Here is a tiny trained network, its code and every weight. The questions are about switching its units off for an input and a target symbol, where a switched-off unit gives its printed mean instead of its output.

import numpy as np


def w(rows, s, z=0):
    codes = np.array(rows[::2]) - 128.0
    scale = np.full(codes.shape[1], s)
    scale[-1] = z or s
    return codes * scale


def f(y):
    return y / 2 * (1 + np.tanh(0.7978845608 * (y + 0.044715 * y**3)))


def softmax(a):
    e = np.exp(a - a.max(-1, keepdims=True))
    return e / e.sum(-1, keepdims=True)


def log_softmax(a):
    a = a - a.max(-1, keepdims=True)
    return a - np.log(np.exp(a).sum(-1, keepdims=True))


def net(x, mask):
    ids = ['ΓΣΨθμτω'.index(c) for c in x.split()]
    T = len(ids)
    res = E[ids] + P[:T]
    u = 0
    for l in range(2):
        q, k, v = (res @ M[l].T for M in (Q, K, V))
        z = softmax(np.where(np.tri(T) > 0, q @ k.T / 4**0.5, -1e9)) @ v
        res = res + np.where(mask[u], z, O[l][:, -1]) @ O[l][:, :-1]
        u += 1
        y = f(res @ A[l][:, :-1].T + A[l][:, -1])
        res = res + np.where(mask[u : u + 4], y, B[l][:, -1]) @ B[l][:, :-1]
        u += 4
    return log_softmax(res[-1] @ U[:, :-1].T + U[:, -1])


Q, K, V, O, A, B = {}, {}, {}, {}, {}, {}
E = w([
[146,164,72,76,187,97,106,116,183],'Γ',
[47,154,245,145,158,173,108,90,109],'Σ',
[127,61,187,121,188,118,136,130,128],'Ψ',
[36,101,91,252,176,171,173,51,85],'θ',
[129,82,143,111,124,64,202,62,87],'μ',
[107,94,103,139,116,67,189,180,54],'τ',
[172,134,162,111,170,100,117,116,50],'ω',
],0.02)
P = w([
[209,63,160,171,161,106,65,48,113],'0',
[137,116,161,96,186,157,129,105,52],'1',
[203,75,129,156,37,125,143,122,176],'2',
[116,148,156,129,191,160,154,119,82],'3',
[138,112,127,126,44,109,108,142,160],'4',
[65,150,151,113,186,138,161,126,96],'5',
[125,82,98,128,90,123,65,162,145],'6',
[27,159,160,117,179,140,152,133,124],'7',
[116,101,78,138,91,122,74,161,150],'8',
[76,169,109,104,142,171,174,153,147],'9',
[111,121,80,168,121,139,60,176,161],'10',
[11,161,156,113,146,174,146,157,175],'11',
[111,154,43,171,95,146,93,167,180],'12',
[57,181,111,120,143,160,170,160,169],'13',
],0.012)
Q[0] = w([
[100,140,138,148,30,114,49,156,140],'L0H1',
[131,93,119,123,157,30,93,140,148],'L0H1',
[180,179,118,53,156,180,133,61,199],'L0H1',
[213,105,71,192,1,140,78,215,160],'L0H1',
],0.0091)
K[0] = w([
[161,125,255,112,126,123,61,72,88],'L0H1',
[154,135,113,106,124,89,156,151,73],'L0H1',
[134,165,70,92,155,153,78,32,177],'L0H1',
[209,70,219,110,127,105,163,74,91],'L0H1',
],0.01)
V[0] = w([
[95,121,92,159,108,207,109,117,127],'L0H1',
[162,111,158,124,150,167,123,125,117],'L0H1',
[126,141,254,126,127,91,136,173,136],'L0H1',
[99,88,188,162,79,159,156,133,46],'L0H1',
],0.0081)
O[0] = w([
[241,70,72,112,197,254,21,91,21,117],'L0H1',
[157,111,244,213,127,118,163,234,29,102],'L0H1',
[204,143,188,195,54,95,110,164,255,78],'L0H1',
[156,113,20,23,27,175,175,168,70,255],'L0H1',
],0.0052,0.0044)
A[0] = w([
[143,77,206,91,182,119,187,57,158,146],'L0N1',
[150,193,162,97,79,101,173,136,199,19],'L0N2',
[255,111,170,69,104,87,86,178,196,182],'L0N3',
[147,112,188,172,183,163,216,131,123,254],'L0N4',
],0.007,0.0054)
B[0] = w([
[80,176,62,86,95,167,118,113,104,215],'L0N1',
[156,73,76,107,104,169,102,92,104,120],'L0N2',
[70,196,115,120,221,97,37,108,93,160],'L0N3',
[10,180,139,80,88,49,115,140,92,254],'L0N4',
],0.011,0.0066)
Q[1] = w([
[27,133,125,110,77,141,194,73,101],'L1H1',
[181,230,123,41,134,150,114,152,51],'L1H1',
[152,55,59,220,133,117,55,120,143],'L1H1',
[205,107,186,254,136,205,110,114,184],'L1H1',
],0.0065)
K[1] = w([
[157,93,117,127,147,212,169,180,170],'L1H1',
[171,185,159,51,119,45,137,254,200],'L1H1',
[56,133,75,29,92,237,76,75,26],'L1H1',
[171,45,183,177,138,57,95,55,53],'L1H1',
],0.0056)
V[1] = w([
[96,76,138,66,97,252,103,24,214],'L1H1',
[85,164,138,133,30,48,150,46,2],'L1H1',
[220,178,144,40,153,65,113,78,107],'L1H1',
[105,45,32,175,143,166,99,41,130],'L1H1',
],0.0051)
O[1] = w([
[200,215,128,53,119,254,76,133,177,69],'L1H1',
[163,94,171,111,69,135,102,126,172,247],'L1H1',
[120,83,62,145,144,190,57,12,172,126],'L1H1',
[155,113,128,84,152,25,180,137,130,110],'L1H1',
],0.0086,0.015)
A[1] = w([
[146,142,187,71,122,185,146,103,16,2],'L1N1',
[232,161,44,154,123,20,48,44,146,82],'L1N2',
[66,165,71,87,141,217,82,106,57,159],'L1N3',
[144,89,187,105,174,99,253,144,32,194],'L1N4',
],0.0061,0.0053)
B[1] = w([
[146,95,111,137,182,145,119,133,145,149],'L1N1',
[66,28,139,168,151,196,160,73,3,148],'L1N2',
[124,131,72,185,122,109,127,130,176,225],'L1N3',
[63,121,168,138,104,158,129,187,182,244],'L1N4',
],0.012,0.011)
U = w([
[139,179,96,103,166,59,73,139,169,255],'Γ',
[149,178,160,162,76,225,86,130,141,117],'Σ',
[149,166,113,133,129,125,98,177,2,72],'Ψ',
[113,87,56,112,157,237,115,174,87,115],'θ',
[156,113,119,95,80,163,140,79,157,86],'μ',
[67,169,209,22,208,224,216,191,52,221],'τ',
[191,92,150,228,144,55,124,134,175,107],'ω',
],0.0057,0.0012)

Each question gives the input, a string of symbols that net reads in full, and the target symbol t.
The units are the heads (4 rows each of Q, K, V and O) and the neurons (one row each of A and B). Each row of codes is followed by its name. A weight is (code - 128) times the scale printed after its matrix; where a second scale follows, it is the last column's (O, A, B and U).
mask holds one flag per unit, layer by layer, with each layer's heads first. A switched-off unit (its flag False) gives its mean, the last column of its rows in O or B, instead of its output. The means were averaged over made-up inputs and are rounded, as every weight is.
A unit's drop is (log p(t) with every unit on - log p(t) with that unit switched off) / (log p(t) with every unit on - log p(t) with every unit switched off).
The circuit of an input: a set's keep is (log p(t) with only the set's units on - log p(t) with every unit switched off) / (log p(t) with every unit on - log p(t) with every unit switched off). Starting from all 10 units, units are removed one at a time, each time the one whose removal leaves the highest keep (on an exact tie, the one counted first), for as long as the keep stays at least 0.8.
units of the circuit, in order: the units of the circuit, biggest drop first
unit that matters most: the unit with the biggest drop
top k neurons: the k neurons with the biggest drops, biggest first
top k neurons in layer l: the k neurons of layer l with the biggest drops, biggest first
drop when u is switched off: that unit's drop, to one decimal
input μ μ θ ω Γ Σ, target Γ: unit that matters most	L1N3
input τ Γ Γ θ μ Ψ Σ τ μ Σ Σ μ Γ μ, target Γ: top 2 neurons	(L1N3, L0N1)
input τ μ ω, target Ψ: top 4 neurons	(L0N3, L1N2, L1N4, L1N3)
input τ μ θ τ Ψ ω Ψ θ τ θ τ, target τ: units of the circuit, in order	(L1H1, L1N3)
input Σ τ τ Ψ Γ Σ Ψ ω ω θ Γ, target Σ: top 2 neurons	(L0N4, L0N1)
input θ τ Ψ θ Γ Σ, target Γ: units of the circuit, in order	(L1N3, L0N4, L1H1, L0H1)
input μ μ Ψ μ Σ τ τ μ Ψ τ τ τ τ, target ω: units of the circuit, in order	(L0N1, L0H1)
input τ ω θ Σ μ Γ Γ, target θ: units of the circuit, in order	(L1N2, L1H1)
input μ μ ω μ, target μ: top 2 neurons	(L0N3, L0N1)
input τ Γ μ ω, target Γ: top 3 neurons	(L0N4, L1N3, L0N1)
input Σ Ψ ω Γ θ τ ω Ψ θ ω, target θ: units of the circuit, in order	(L0H1, L1N3)
input Ψ Γ τ τ μ Γ θ Σ, target θ: units of the circuit, in order	(L1N3, L0H1)
input τ θ ω Γ Ψ μ ω τ θ θ Γ τ θ μ, target θ: top 2 neurons in layer 1	(L1N3, L1N1)
input τ Ψ Γ Ψ Γ τ θ, target τ: units of the circuit, in order	(L1H1, L1N3)
input Γ μ τ Ψ Γ Γ θ τ τ Γ τ θ Γ, target ω: units of the circuit, in order	(L0H1, L0N4)
input Ψ Γ ω μ μ Σ Ψ θ τ τ τ, target ω: units of the circuit, in order	(L0H1, L0N1)
input μ θ Γ μ τ ω Ψ Σ μ τ θ Σ, target θ: units of the circuit, in order	(L0H1, L1N3)
input ω Σ τ Γ Ψ, target Γ: top 2 neurons in layer 1	(L1N2, L1N4)
input τ τ τ Ψ τ μ τ μ Γ, target θ: top 3 neurons	(L1N2, L0N4, L0N3)
input τ μ μ τ Γ ω θ μ τ θ Ψ μ Ψ Ψ, target θ: top 2 neurons	(L1N3, L0N1)
input Γ μ ω Γ ω Ψ θ τ Σ μ Γ Ψ, target Γ: top neuron	(L1N3)
input μ Ψ μ μ, target μ: top 3 neurons in layer 0	(L0N3, L0N1, L0N4)
input τ ω Γ Σ μ Γ Γ θ θ Ψ τ Ψ τ μ, target τ: top neuron in layer 1	(L1N4)
input Σ Σ τ ω Γ Γ Σ Ψ θ Ψ, target θ: drop when L0H1 is switched off	0.6
input Γ μ Σ τ θ, target τ: drop when L0N4 is switched off	0.1
input Γ θ ω, target Ψ: drop when L0N3 is switched off	0.6
input Ψ Ψ Σ Ψ τ τ Ψ τ Γ ω, target Γ: unit that matters most	L0H1
